Below is a small trained network, with its code and all its weights. Each question gives an input and a class and asks what happens when units are switched off, that is, made to give their printed mean instead of their output.

import numpy as np


def w(rows, s, z=0):
    codes = np.array(rows[::2]) - 128.0
    scale = np.full(codes.shape[1], s)
    scale[-1] = z or s
    return codes * scale


def f(y):
    return np.maximum(y, 0)


def log_softmax(a):
    a = a - a.max(-1, keepdims=True)
    return a - np.log(np.exp(a).sum(-1, keepdims=True))


def net(x, mask):
    res = np.array(x, float).reshape(1, 5) / 4 @ E
    y = f(res @ A[0][:, :-1].T + A[0][:, -1])
    res = res + np.where(mask, y, B[0][:, -1]) @ B[0][:, :-1]
    return log_softmax(res[-1] @ U[:, :-1].T + U[:, -1])


A, B = {}, {}
E = w([
[186,26,245,216,189],'x0',
[251,238,137,171,57],'x1',
[119,40,49,16,72],'x2',
[218,157,254,23,240],'x3',
[244,46,146,183,109],'x4',
],0.0086)
A[0] = w([
[84,172,62,39,144,148],'neuron 0',
[139,171,128,7,112,153],'neuron 1',
[34,46,122,84,168,174],'neuron 2',
[92,180,34,155,78,119],'neuron 3',
[174,92,153,222,103,197],'neuron 4',
[153,116,100,96,27,254],'neuron 5',
[142,157,236,198,142,129],'neuron 6',
[88,94,163,103,158,107],'neuron 7',
[120,81,79,153,67,244],'neuron 8',
[58,91,171,76,198,189],'neuron 9',
[172,38,58,143,95,119],'neuron 10',
[190,43,75,149,151,141],'neuron 11',
[166,121,131,191,76,154],'neuron 12',
[222,197,175,89,214,207],'neuron 13',
],0.012,0.0048)
B[0] = w([
[57,152,128,26,130,240],'neuron 0',
[173,142,96,49,72,219],'neuron 1',
[96,54,73,133,137,233],'neuron 2',
[89,198,40,152,115,216],'neuron 3',
[172,144,151,216,126,211],'neuron 4',
[139,169,131,143,51,200],'neuron 5',
[160,141,132,161,249,223],'neuron 6',
[131,83,109,102,180,175],'neuron 7',
[100,130,112,174,64,198],'neuron 8',
[145,58,88,111,152,226],'neuron 9',
[116,73,200,142,40,183],'neuron 10',
[132,96,211,151,91,182],'neuron 11',
[123,172,157,181,124,177],'neuron 12',
[213,140,175,57,161,254],'neuron 13',
],0.011,0.017)
U = w([
[175,150,163,154,254,233],'0',
[196,146,134,25,108,94],'1',
[127,101,175,182,72,48],'2',
[109,194,63,208,125,4],'3',
[98,5,85,80,157,153],'4',
[24,196,59,76,87,166],'5',
],0.012,0.0021)

Each question gives the input, the list of numbers given to net, and the class t.
The units are the neurons (one row each of A and B). Each row of codes is followed by its name. A weight is (code - 128) times the scale printed after its matrix; where a second scale follows, it is the last column's (A, B and U).
mask holds one flag per neuron, in row order. A switched-off neuron (its flag False) gives its mean, the last column of its row in B, instead of its output. The means were averaged over made-up inputs and are rounded, as every weight is.
A unit's drop is (log p(t) with every unit on - log p(t) with that unit switched off) / (log p(t) with every unit on - log p(t) with every unit switched off).
The circuit of an input: a set's keep is (log p(t) with only the set's units on - log p(t) with every unit switched off) / (log p(t) with every unit on - log p(t) with every unit switched off). Starting from the 12 units with the biggest drops (on a tie, the unit counted first), units are removed one at a time, each time the one whose removal leaves the highest keep (on an exact tie, the one counted first), for as long as the keep stays at least 0.8.
units of the circuit, in order: the units of the circuit, biggest drop first
unit that matters most: the unit with the biggest drop
k most important neurons: the k neurons with the biggest drops, biggest first
drop of u: that unit's drop, to one decimal
input [-6,-8,-4,1,-5], class 4: 2 most important neurons	neuron 9; neuron 2
input [-6,1,3,-4,6], class 5: unit that matters most	neuron 3
input [-2,7,0,-5,6], class 3: 2 most important neurons	neuron 3; neuron 13
input [1,-5,-3,4,-1], class 4: 4 most important neurons	neuron 9; neuron 4; neuron 2; neuron 12
input [-5,5,1,0,5], class 3: units of the circuit, in order	neuron 0; neuron 13
input [8,-3,-8,-8,-2], class 0: 2 most important neurons	neuron 6; neuron 3
input [3,-5,0,8,-2], class 4: 3 most important neurons	neuron 9; neuron 2; neuron 4
input [-8,-7,-1,6,5], class 4: 3 most important neurons	neuron 2; neuron 9; neuron 5
input [5,2,2,2,-5], class 0: 2 most important neurons	neuron 0; neuron 1
input [-7,1,-7,7,7], class 0: 2 most important neurons	neuron 6; neuron 0
input [2,1,2,-7,3], class 2: drop of neuron 10	0.3
input [0,-2,7,6,-8], class 4: drop of neuron 2	0.6
input [7,8,2,7,-5], class 0: drop of neuron 6	0.8
input [-2,-6,1,7,6], class 4: units of the circuit, in order	neuron 9
